Below are the code and all the weights of a small trained network. Each question names an input and a class and asks about switching units off, where a switched-off unit gives its printed mean instead of its output.

import numpy as np


def w(rows, s, z=0):
    codes = np.array(rows[::2]) - 128.0
    scale = np.full(codes.shape[1], s)
    scale[-1] = z or s
    return codes * scale


def f(y):
    return y / 2 * (1 + np.tanh(0.7978845608 * (y + 0.044715 * y**3)))


def log_softmax(a):
    a = a - a.max(-1, keepdims=True)
    return a - np.log(np.exp(a).sum(-1, keepdims=True))


def net(x, mask):
    res = np.array(x, float).reshape(1, 6) / 4 @ E
    y = f(res @ A[0][:, :-1].T + A[0][:, -1])
    res = res + np.where(mask, y, B[0][:, -1]) @ B[0][:, :-1]
    return log_softmax(res[-1] @ U[:, :-1].T + U[:, -1])


A, B = {}, {}
E = w([
[134,4,83],'x0',
[126,127,128],'x1',
[129,127,129],'x2',
[129,129,128],'x3',
[36,138,102],'x4',
[145,158,17],'x5',
],0.013)
A[0] = w([
[153,159,61,218],'n1',
[99,101,139,51],'n2',
[155,97,112,130],'n3',
[113,2,73,206],'n4',
[133,176,157,255],'n5',
[117,118,169,219],'n6',
[80,137,124,192],'n7',
[69,144,130,156],'n8',
[148,136,120,120],'n9',
[146,166,163,120],'n10',
[138,183,166,236],'n11',
[132,165,76,180],'n12',
[81,131,116,199],'n13',
[143,84,138,92],'n14',
[83,156,134,90],'n15',
[153,157,78,177],'n16',
[140,82,128,139],'n17',
[134,179,120,107],'n18',
[115,103,146,144],'n19',
[93,163,124,108],'n20',
[19,126,107,247],'n21',
[143,73,120,153],'n22',
[117,94,53,141],'n23',
[170,127,135,221],'n24',
[91,79,101,55],'n25',
[195,116,194,125],'n26',
[123,132,188,210],'n27',
[112,145,175,148],'n28',
[142,197,205,127],'n29',
[187,136,150,225],'n30',
[99,80,105,58],'n31',
[182,73,74,43],'n32',
[170,126,132,228],'n33',
[100,127,77,107],'n34',
[128,131,69,184],'n35',
],0.019,0.0067)
B[0] = w([
[187,175,170,200],'n1',
[83,110,150,143],'n2',
[163,112,151,155],'n3',
[166,2,132,255],'n4',
[139,156,95,208],'n5',
[51,86,85,182],'n6',
[91,140,110,168],'n7',
[62,146,127,170],'n8',
[123,144,150,135],'n9',
[176,122,105,172],'n10',
[159,142,97,214],'n11',
[162,158,155,183],'n12',
[89,124,96,167],'n13',
[96,113,180,157],'n14',
[44,159,150,157],'n15',
[143,164,162,181],'n16',
[96,82,130,166],'n17',
[121,114,150,169],'n18',
[118,129,148,154],'n19',
[88,152,146,158],'n20',
[78,132,61,218],'n21',
[108,61,203,177],'n22',
[205,115,100,183],'n23',
[153,132,169,168],'n24',
[136,94,95,163],'n25',
[102,156,121,191],'n26',
[118,105,90,196],'n27',
[98,112,81,175],'n28',
[153,87,84,223],'n29',
[177,133,132,185],'n30',
[145,83,101,160],'n31',
[164,99,151,179],'n32',
[172,101,143,169],'n33',
[162,173,100,157],'n34',
[194,143,123,176],'n35',
],0.0097,0.019)
U = w([
[157,114,76,253],'0',
[90,87,224,211],'1',
[64,148,97,105],'2',
[65,73,133,6],'3',
[160,220,173,110],'4',
[169,114,179,35],'5',
[104,253,130,87],'6',
],0.015,0.0051)

Each question gives the input, the list of numbers given to net, and the class t.
The units are the neurons (one row each of A and B). Each row of codes is followed by its name. A weight is (code - 128) times the scale printed after its matrix; where a second scale follows, it is the last column's (A, B and U).
mask holds one flag per neuron, in row order. A switched-off neuron (its flag False) gives its mean, the last column of its row in B, instead of its output. The means were averaged over made-up inputs and are rounded, as every weight is.
A unit's drop is (log p(t) with every unit on - log p(t) with that unit switched off) / (log p(t) with every unit on - log p(t) with every unit switched off).
The circuit of an input: a set's keep is (log p(t) with only the set's units on - log p(t) with every unit switched off) / (log p(t) with every unit on - log p(t) with every unit switched off). Starting from the 12 units with the biggest drops (on a tie, the unit counted first), units are removed one at a time, each time the one whose removal leaves the highest keep (on an exact tie, the one counted first), for as long as the keep stays at least 0.8.
units of the circuit, in order: the units of the circuit, biggest drop first
top k neurons: the k neurons with the biggest drops, biggest first
drop when u is switched off: that unit's drop, to one decimal
input [-6,-5,-7,-8,1,0], class 2: units of the circuit, in order -> (n1, n4)
input [-7,-8,6,-2,0,-7], class 0: units of the circuit, in order -> (n29)
input [-1,-3,-5,8,-1,-8], class 0: units of the circuit, in order -> (n29, n22)
input [-4,5,0,0,-3,1], class 4: top 2 neurons -> (n4, n21)
input [2,5,-7,4,6,0], class 3: top 4 neurons -> (n4, n11, n5, n1)
input [-7,-7,8,-8,1,-3], class 2: top 3 neurons -> (n4, n15, n23)
input [0,-1,-4,3,1,-4], class 2: top 2 neurons -> (n4, n22)
input [-2,4,8,-4,6,0], class 2: top 2 neurons -> (n21, n1)
input [-2,-7,-2,4,0,-7], class 0: drop when n21 is switched off -> 0.2
input [4,-2,-5,-1,0,0], class 1: drop when n11 is switched off -> 0.1
input [4,1,-6,7,-2,-3], class 1: drop when n11 is switched off -> 0.0
input [-1,7,-1,-2,0,1], class 4: drop when n4 is switched off -> 0.3
